Here is a tiny trained network, its code and every weight. The questions are about switching its units off for an input and a class, where a switched-off unit gives its printed mean instead of its output.

import numpy as np


def w(rows, s, z=0):
    codes = np.array(rows[::2]) - 128.0
    scale = np.full(codes.shape[1], s)
    scale[-1] = z or s
    return codes * scale


def f(y):
    return y / 2 * (1 + np.tanh(0.7978845608 * (y + 0.044715 * y**3)))


def log_softmax(a):
    a = a - a.max(-1, keepdims=True)
    return a - np.log(np.exp(a).sum(-1, keepdims=True))


def net(x, mask):
    res = np.array(x, float).reshape(1, 4) / 4 @ E
    y = f(res @ A[0][:, :-1].T + A[0][:, -1])
    res = res + np.where(mask, y, B[0][:, -1]) @ B[0][:, :-1]
    return log_softmax(res[-1] @ U[:, :-1].T + U[:, -1])


A, B = {}, {}
E = w([
[107,201,15,111],'x0',
[18,200,177,158],'x1',
[57,66,103,42],'x2',
[77,94,75,250],'x3',
],0.014)
A[0] = w([
[136,125,181,157,202],'n1',
[102,177,91,112,182],'n2',
[65,163,182,117,128],'n3',
[102,45,116,41,57],'n4',
[163,104,112,127,139],'n5',
[63,200,160,166,104],'n6',
[193,79,130,128,151],'n7',
[112,101,95,172,53],'n8',
[209,155,129,206,79],'n9',
[163,202,181,53,97],'n10',
[172,143,39,111,147],'n11',
[124,82,79,191,72],'n12',
[169,48,158,139,137],'n13',
[117,157,113,2,21],'n14',
[112,82,93,179,63],'n15',
[180,197,142,156,47],'n16',
[199,49,72,118,113],'n17',
[66,127,112,186,130],'n18',
[146,73,168,149,129],'n19',
[126,165,65,127,119],'n20',
[118,117,174,130,189],'n21',
[119,171,83,118,146],'n22',
[86,113,140,162,125],'n23',
[99,92,108,165,108],'n24',
[87,192,142,111,199],'n25',
[129,81,172,116,147],'n26',
[77,150,181,137,115],'n27',
[148,143,166,71,126],'n28',
[103,64,199,128,103],'n29',
[72,87,114,105,33],'n30',
[99,107,122,80,71],'n31',
[142,175,69,93,112],'n32',
[84,67,98,126,65],'n33',
[137,78,218,117,198],'n34',
[50,78,98,108,6],'n35',
],0.015,0.0019)
B[0] = w([
[93,132,158,151,187],'n1',
[90,87,148,238,181],'n2',
[128,61,64,23,213],'n3',
[126,184,154,95,244],'n4',
[96,81,83,24,169],'n5',
[94,129,91,39,234],'n6',
[103,98,84,88,212],'n7',
[191,152,82,136,179],'n8',
[96,201,220,19,228],'n9',
[246,135,70,151,252],'n10',
[25,56,104,185,208],'n11',
[228,139,102,112,204],'n12',
[40,95,99,190,219],'n13',
[159,185,102,167,246],'n14',
[205,150,111,161,191],'n15',
[105,210,190,55,200],'n16',
[83,67,92,3,243],'n17',
[190,101,102,126,212],'n18',
[97,140,142,201,196],'n19',
[57,136,184,198,183],'n20',
[103,86,114,210,176],'n21',
[79,133,186,213,175],'n22',
[158,107,84,141,177],'n23',
[215,151,101,178,178],'n24',
[110,65,45,119,195],'n25',
[117,112,150,148,195],'n26',
[70,67,61,48,200],'n27',
[205,123,107,173,212],'n28',
[104,146,153,193,222],'n29',
[89,201,173,80,179],'n30',
[156,168,215,99,177],'n31',
[94,108,121,254,189],'n32',
[182,252,218,88,180],'n33',
[115,100,136,231,246],'n34',
[118,150,159,106,195],'n35',
],0.0074,0.016)
U = w([
[102,55,66,88,254],'0',
[91,96,128,208,54],'1',
[255,137,87,150,96],'2',
[132,215,199,80,64],'3',
],0.013,0.0023)

Each question gives the input, the list of numbers given to net, and the class t.
The units are the neurons (one row each of A and B). Each row of codes is followed by its name. A weight is (code - 128) times the scale printed after its matrix; where a second scale follows, it is the last column's (A, B and U).
mask holds one flag per neuron, in row order. A switched-off neuron (its flag False) gives its mean, the last column of its row in B, instead of its output. The means were averaged over made-up inputs and are rounded, as every weight is.
A unit's drop is (log p(t) with every unit on - log p(t) with that unit switched off) / (log p(t) with every unit on - log p(t) with every unit switched off).
unit that matters most: the unit with the biggest drop
top k neurons: the k neurons with the biggest drops, biggest first
drop when u is switched off: that unit's drop, to one decimal
input [2,-7,4,-8], class 2: top 2 neurons	n14, n10
input [1,-6,5,7], class 2: top 4 neurons	n33, n12, n15, n24
input [5,8,7,-8], class 0: top 3 neurons	n25, n3, n27
input [-5,-8,-8,4], class 0: unit that matters most	n17
input [6,0,-7,-6], class 3: top 2 neurons	n16, n9
input [-7,-4,-8,-6], class 3: top 3 neurons	n9, n16, n11
input [1,7,-5,7], class 0: top 2 neurons	n6, n27
input [5,0,-7,-3], class 3: top 2 neurons	n16, n9
input [3,8,-7,-6], class 0: top 2 neurons	n25, n3
input [6,-2,8,-7], class 3: top 3 neurons	n4, n31, n30
input [6,5,4,7], class 2: top 2 neurons	n18, n12
input [-8,-6,3,5], class 1: drop when n19 is switched off	0.3
input [-5,-2,-8,-6], class 3: drop when n16 is switched off	1.2
input [-4,0,6,3], class 3: top neuron	n33
input [-3,-1,-5,3], class 3: drop when n9 is switched off	0.5
input [-2,5,-3,0], class 0: drop when n33 is switched off	0.0
input [3,0,-6,-5], class 3: top 2 neurons	n16, n9
